Below is a small trained network, with its code and all its weights. Each question gives an input and a target symbol and asks what happens when units are switched off, that is, made to give their printed mean instead of their output.

import numpy as np


def w(rows, s, z=0):
    codes = np.array(rows[::2]) - 128.0
    scale = np.full(codes.shape[1], s)
    scale[-1] = z or s
    return codes * scale


def norm(h):
    return h / np.sqrt((h * h).mean(-1, keepdims=True) + 1e-5)


def f(y):
    return np.maximum(y, 0)


def softmax(a):
    e = np.exp(a - a.max(-1, keepdims=True))
    return e / e.sum(-1, keepdims=True)


def log_softmax(a):
    a = a - a.max(-1, keepdims=True)
    return a - np.log(np.exp(a).sum(-1, keepdims=True))


def net(x, mask):
    ids = ['ΓΘΞΣΦβδεηλμπτω'.index(c) for c in x.split()]
    T = len(ids)
    res = E[ids] + P[:T]
    u = 0
    for l in range(3):
        q, k, v = (norm(res) @ M[l].T for M in (Q, K, V))
        z = softmax(np.where(np.tri(T) > 0, q @ k.T / 2**0.5, -1e9)) @ v
        res = res + np.where(mask[u], z, O[l][:, -1]) @ O[l][:, :-1]
        u += 1
        y = f(norm(res) @ A[l][:, :-1].T + A[l][:, -1])
        res = res + np.where(mask[u : u + 12], y, B[l][:, -1]) @ B[l][:, :-1]
        u += 12
    return log_softmax(norm(res)[-1] @ U[:, :-1].T + U[:, -1])


Q, K, V, O, A, B = {}, {}, {}, {}, {}, {}
E = w([
[82,123,129,232],'Γ',
[55,61,81,99],'Θ',
[69,154,155,117],'Ξ',
[202,245,121,163],'Σ',
[101,254,135,204],'Φ',
[106,116,74,121],'β',
[145,179,96,119],'δ',
[158,167,71,152],'ε',
[20,101,144,101],'η',
[42,153,152,133],'λ',
[142,95,42,157],'μ',
[138,173,45,145],'π',
[51,144,146,135],'τ',
[110,212,133,86],'ω',
],0.022)
P = w([
[188,71,167,134],'0',
[86,168,90,103],'1',
[96,181,81,111],'2',
[97,197,84,119],'3',
[99,206,83,118],'4',
[96,218,81,116],'5',
[98,230,81,120],'6',
[102,231,81,122],'7',
[113,241,85,123],'8',
[114,245,85,121],'9',
[110,244,85,121],'10',
],0.011)
Q[0] = w([
[118,175,2,130],'L0H1',
[177,65,148,144],'L0H1',
],0.012)
K[0] = w([
[254,15,232,109],'L0H1',
[101,123,36,124],'L0H1',
],0.0079)
V[0] = w([
[77,200,11,127],'L0H1',
[109,129,108,89],'L0H1',
],0.012)
O[0] = w([
[139,67,113,254,254],'L0H1',
[57,200,84,190,101],'L0H1',
],0.0085,0.0036)
A[0] = w([
[102,78,182,13,49],'L0N1',
[172,61,89,82,62],'L0N2',
[164,87,46,1,28],'L0N3',
[11,112,70,107,210],'L0N4',
[149,153,203,93,2],'L0N5',
[87,136,102,148,86],'L0N6',
[81,37,147,83,108],'L0N7',
[135,118,64,87,68],'L0N8',
[63,179,202,102,146],'L0N9',
[145,98,80,77,111],'L0N10',
[101,112,146,148,90],'L0N11',
[235,99,3,68,111],'L0N12',
],0.0098,0.006)
B[0] = w([
[2,197,182,89,135],'L0N1',
[98,132,93,135,131],'L0N2',
[216,151,114,80,139],'L0N3',
[85,222,102,153,254],'L0N4',
[170,121,111,85,129],'L0N5',
[101,153,135,131,160],'L0N6',
[38,96,106,103,142],'L0N7',
[170,130,101,104,139],'L0N8',
[152,89,204,111,182],'L0N9',
[183,146,87,73,139],'L0N10',
[120,121,147,95,136],'L0N11',
[207,148,60,98,157],'L0N12',
],0.0089,0.011)
Q[1] = w([
[98,148,158,134],'L1H1',
[144,79,247,98],'L1H1',
],0.013)
K[1] = w([
[138,123,125,51],'L1H1',
[56,253,33,181],'L1H1',
],0.0062)
V[1] = w([
[163,44,192,102],'L1H1',
[135,254,150,30],'L1H1',
],0.0092)
O[1] = w([
[137,254,103,199,3],'L1H1',
[143,69,179,124,235],'L1H1',
],0.019,0.0056)
A[1] = w([
[44,93,145,158,174],'L1N1',
[131,58,38,173,137],'L1N2',
[118,81,191,103,129],'L1N3',
[166,141,21,68,47],'L1N4',
[112,26,64,76,71],'L1N5',
[106,96,77,189,128],'L1N6',
[87,184,183,140,253],'L1N7',
[234,127,121,139,193],'L1N8',
[163,138,154,63,37],'L1N9',
[95,197,111,142,119],'L1N10',
[150,7,120,115,38],'L1N11',
[96,126,114,66,134],'L1N12',
],0.014,0.0055)
B[1] = w([
[76,56,125,162,253],'L1N1',
[108,140,55,168,180],'L1N2',
[59,126,196,147,193],'L1N3',
[196,80,119,162,176],'L1N4',
[141,71,39,75,183],'L1N5',
[82,160,147,174,174],'L1N6',
[79,80,158,129,240],'L1N7',
[203,153,99,169,162],'L1N8',
[248,140,133,127,141],'L1N9',
[139,71,178,125,166],'L1N10',
[55,171,154,96,155],'L1N11',
[166,87,148,138,178],'L1N12',
],0.013,0.011)
Q[2] = w([
[126,39,142,249],'L2H1',
[185,165,104,90],'L2H1',
],0.016)
K[2] = w([
[155,200,246,183],'L2H1',
[190,56,96,72],'L2H1',
],0.012)
V[2] = w([
[92,249,107,72],'L2H1',
[143,130,187,194],'L2H1',
],0.017)
O[2] = w([
[157,5,165,194,10],'L2H1',
[168,197,156,99,208],'L2H1',
],0.02,0.013)
A[2] = w([
[50,94,28,44,2],'L2N1',
[188,196,114,10,175],'L2N2',
[211,100,145,149,59],'L2N3',
[130,60,166,136,102],'L2N4',
[245,193,148,249,62],'L2N5',
[9,107,148,144,47],'L2N6',
[136,36,46,71,145],'L2N7',
[176,59,168,201,29],'L2N8',
[97,122,254,77,156],'L2N9',
[93,97,159,141,87],'L2N10',
[134,185,158,42,174],'L2N11',
[67,178,77,158,131],'L2N12',
],0.012,0.0099)
B[2] = w([
[173,9,95,203,163],'L2N1',
[125,18,122,149,247],'L2N2',
[214,87,148,89,133],'L2N3',
[124,147,118,155,135],'L2N4',
[57,65,151,166,157],'L2N5',
[137,169,206,99,201],'L2N6',
[185,167,145,108,179],'L2N7',
[104,218,72,44,132],'L2N8',
[195,169,78,160,255],'L2N9',
[102,146,167,155,145],'L2N10',
[187,79,94,143,254],'L2N11',
[156,127,169,184,219],'L2N12',
],0.014,0.0093)
U = w([
[176,58,179,251,2],'Γ',
[121,122,146,109,179],'Θ',
[136,146,79,164,129],'Ξ',
[145,117,129,117,203],'Σ',
[139,139,91,160,145],'Φ',
[122,207,33,81,178],'β',
[72,149,94,237,62],'δ',
[61,81,105,96,182],'ε',
[63,68,66,131,154],'η',
[195,223,146,159,8],'λ',
[110,113,145,107,150],'μ',
[136,132,92,123,163],'π',
[133,113,168,85,180],'τ',
[183,109,175,73,113],'ω',
],0.014,0.0039)

Each question gives the input, a string of symbols that net reads in full, and the target symbol t.
The units are the heads (2 rows each of Q, K, V and O) and the neurons (one row each of A and B). Each row of codes is followed by its name. A weight is (code - 128) times the scale printed after its matrix; where a second scale follows, it is the last column's (O, A, B and U).
mask holds one flag per unit, layer by layer, with each layer's heads first. A switched-off unit (its flag False) gives its mean, the last column of its rows in O or B, instead of its output. The means were averaged over made-up inputs and are rounded, as every weight is.
A unit's drop is (log p(t) with every unit on - log p(t) with that unit switched off) / (log p(t) with every unit on - log p(t) with every unit switched off).
The circuit of an input: a set's keep is (log p(t) with only the set's units on - log p(t) with every unit switched off) / (log p(t) with every unit on - log p(t) with every unit switched off). Starting from the 12 units with the biggest drops (on a tie, the unit counted first), units are removed one at a time, each time the one whose removal leaves the highest keep (on an exact tie, the one counted first), for as long as the keep stays at least 0.8.
units of the circuit, in order: the units of the circuit, biggest drop first
most important unit: the unit with the biggest drop
top k neurons: the k neurons with the biggest drops, biggest first
k most important neurons of layer l: the k neurons of layer l with the biggest drops, biggest first
drop when u is switched off: that unit's drop, to one decimal
input Γ Φ Φ Ξ π β Σ Ξ λ, target Γ: most important unit : L0N4
input Γ Φ λ Θ β, target Γ: units of the circuit, in order : (L2H1; L1H1)
input ω Θ Σ Γ Γ Ξ β μ λ τ β, target λ: units of the circuit, in order : (L0N9; L0N4; L1H1)
input Γ η Σ Γ Θ Γ ω Φ, target Γ: units of the circuit, in order : (L1H1; L2H1; L1N1)
input Γ β ε, target Γ: top 2 neurons : (L0N4; L2N5)
input Φ Φ Γ η Φ λ, target β: 2 most important neurons of layer 0 : (L0N4; L0N1)
input Γ η η Ξ λ π Θ Γ Θ ω, target Γ: units of the circuit, in order : (L2H1; L0N4; L1H1)
input Γ Γ π λ Θ Γ ω τ, target Γ: units of the circuit, in order : (L0N4; L1H1; L2H1)
input Φ Θ Γ ε Σ λ Θ, target β: top 2 neurons : (L0N4; L1N2)
input Γ Θ Φ, target Γ: units of the circuit, in order : (L2H1; L1N1; L0H1)
input Ξ β Γ Γ Γ Γ Γ τ Φ Σ, target Γ: 2 most important neurons of layer 2 : (L2N2; L2N5)
input Φ τ β Φ τ, target β: top 2 neurons : (L0N4; L2N9)
input Γ η τ, target Γ: 2 most important neurons of layer 1 : (L1N1; L1N12)
input Φ ω β Γ, target β: units of the circuit, in order : (L2H1)
input η ω δ τ ε ω, target ω: 2 most important neurons of layer 0 : (L0N9; L0N12)
input Φ η Σ Γ λ β Σ τ, target β: 3 most important neurons of layer 2 : (L2N9; L2N11; L2N5)
input Φ ω Φ Γ η μ, target β: top 2 neurons : (L0N4; L1N2)
input π Ξ τ η Φ ε, target δ: drop when L2N9 is switched off : 0.1
input Ξ Θ Σ Γ Ξ, target ω: drop when L1N6 is switched off : 0.1
input Γ δ Σ Θ Θ Γ Θ Θ Θ, target Γ: drop when L2H1 is switched off : 1.2
input Γ Ξ Φ β Γ Γ μ Γ ω π, target Γ: drop when L2N5 is switched off : 0.2
input δ β ω, target ω: top neuron : (L1N3)
